X =
[[-4.86  2.74  4.24  0.33]
 [ 1.27  0.25 -1.49  0.16]
 [-1.06  0.56  0.49  0.23]
 [ 5.64 -0.45 -5.66  0.19]
 [ 4.62 -4.43 -1.90 -1.30]
 [ 2.68 -0.43 -2.88  0.14]
 [ 1.04  1.64 -2.94  0.93]
 [-1.63  5.53 -1.20  1.59]
 [ 3.24 -2.95 -3.02 -0.27]]
Indices start at 0.
row 0 col 0 => -4.86
row 1 col 0 => 1.27
row 2 col 2 => 0.49
row 4 col 2 => -1.90
row 5 col 1 => -0.43
row 2 col 3 => 0.23
row 4 col 0 => 4.62
row 3 col 2 => -5.66
row 0 col 2 => 4.24
row 4 col 3 => -1.30
row 4 col 1 => -4.43
row 7 col 0 => -1.63
row 3 col 1 => -0.45
row 8 col 2 => -3.02
row 5 col 3 => 0.14
row 1 col 2 => -1.49
row 0 col 1 => 2.74
row 7 col 1 => 5.53
row 8 col 0 => 3.24
row 0 col 3 => 0.33
row 6 col 2 => -2.94
row 1 col 1 => 0.25

W =
array([ 0.076,  0.043, -0.172,  0.011, -0.065,  0.070,  0.119, -0.095,
        0.150, -0.084,  0.129,  0.035,  0.052,  0.052, -0.070,  0.050])
W[0] => 0.076
W[3] => 0.011
W[2] => -0.172
W[4] => -0.065
W[8] => 0.150
W[5] => 0.070
W[13] => 0.052
W[9] => -0.084
W[7] => -0.095

B = -4.19	-0.08	0.70	4.78
B[0]: -4.19
B[3]: 4.78
B[2]: 0.70

m =
[[-1.39  4.47 -4.69 -1.73 -0.37 -1.40 -1.26 -1.65  3.49 -1.66 -1.26 -1.55
   2.81 -1.85 -1.33]
 [-0.27  2.89 -1.31  1.18  1.69 -2.85 -1.34 -2.55  2.52  1.81 -2.82  1.45
   2.31  1.63 -1.44]
 [ 2.17 -4.76  2.26  1.63  0.02  2.05  1.37  1.37 -4.79  3.07  0.92  0.46
  -3.28  2.11  1.59]
 [ 0.83  2.30 -4.09 -2.06 -1.83  0.92  0.00  0.28  2.66  1.18 -0.65 -1.62
   0.90  1.45  0.24]
 [-1.50 -2.15 -0.21  1.00  0.77 -3.16 -3.26 -4.16 -1.23 -0.92 -4.53  0.90
  -1.68 -0.76 -2.40]
 [-0.98 -0.76 -1.94 -0.09 -1.14 -2.15 -2.31 -3.05 -1.07 -0.55 -3.41 -0.17
  -1.16  0.10 -1.85]
 [-3.67 -0.31 -1.64 -1.81 -0.86 -2.73 -3.57 -2.69 -0.71 -4.97 -2.40 -0.88
   0.31 -4.14 -3.64]
 [ 0.56  1.21  2.08  1.78  2.24 -0.12  0.94  0.12  0.97  0.79  0.55  1.64
   1.01  0.76  0.68]
 [-0.82 -0.92 -1.13  1.37  0.36 -3.04 -2.95 -3.67 -0.63  0.19 -4.24  1.06
  -0.83  0.31 -2.41]]
Indices start at 0.
(0, 0): -1.39
(4, 13): -0.76
(4, 10): -4.53
(7, 1): 1.21
(2, 12): -3.28
(8, 9): 0.19
(2, 8): -4.79
(5, 13): 0.10
(6, 9): -4.97
(4, 4): 0.77
(7, 8): 0.97
(5, 9): -0.55
(2, 11): 0.46
(4, 5): -3.16
(6, 13): -4.14
(7, 12): 1.01
(1, 1): 2.89
(3, 9): 1.18
(1, 8): 2.52
(1, 12): 2.31
(1, 9): 1.81
(6, 3): -1.81
(0, 2): -4.69
(1, 13): 1.63
(1, 0): -0.27
(3, 1): 2.30
(1, 5): -2.85
(0, 7): -1.65
(5, 14): -1.85
(3, 7): 0.28
(3, 8): 2.66
(6, 11): -0.88
(6, 14): -3.64
(6, 0): -3.67
(6, 4): -0.86
(0, 6): -1.26

arr =
[[ 24  -3  28 -11  27]
 [-39  40 -38  40 -25]
 [-13 -10 -31 -11   5]
 [-24  28 -23   5  -8]
 [-24  31 -24  19  -3]
 [ 36 -14  29   1  14]
 [ 26 -22   4  -9  32]
 [ 27 -20   4  -8  28]
 [-34  40 -30  37 -26]
 [ 26  -5  26 -40  45]
 [ 16 -21 -19 -10  19]
 [-12  24 -13  16  -9]
 [-27  20 -31  17  -5]
 [ 20  -3  24 -28  41]]
arr[0, 0] => 24
arr[1] => [-39, 40, -38, 40, -25]
arr[9, 0] => 26
arr[2, 2] => -31
arr[4, 4] => -3
arr[:, 4] => [27, -25, 5, -8, -3, 14, 32, 28, -26, 45, 19, -9, -5, 41]
arr[1, 3] => 40
arr[8] => [-34, 40, -30, 37, -26]
arr[:, 1] => [-3, 40, -10, 28, 31, -14, -22, -20, 40, -5, -21, 24, 20, -3]
arr[3, 4] => -8
arr[4, 2] => -24
arr[:, 2] => [28, -38, -31, -23, -24, 29, 4, 4, -30, 26, -19, -13, -31, 24]
arr[13, 4] => 41
arr[7, 2] => 4
arr[13] => [20, -3, 24, -28, 41]
arr[12, 1] => 20
arr[5] => [36, -14, 29, 1, 14]
arr[9, 2] => 26
arr[1, 0] => -39
arr[:, 0] => [24, -39, -13, -24, -24, 36, 26, 27, -34, 26, 16, -12, -27, 20]
arr[7, 1] => -20
arr[1, 1] => 40
arr[8, 4] => -26
arr[1, 2] => -38
arr[10, 0] => 16
arr[3, 0] => -24
arr[3, 1] => 28
arr[1, 4] => -25
arr[13, 2] => 24
arr[4, 3] => 19
arr[11, 2] => -13
arr[5, 3] => 1
arr[2, 1] => -10
arr[10, 1] => -21
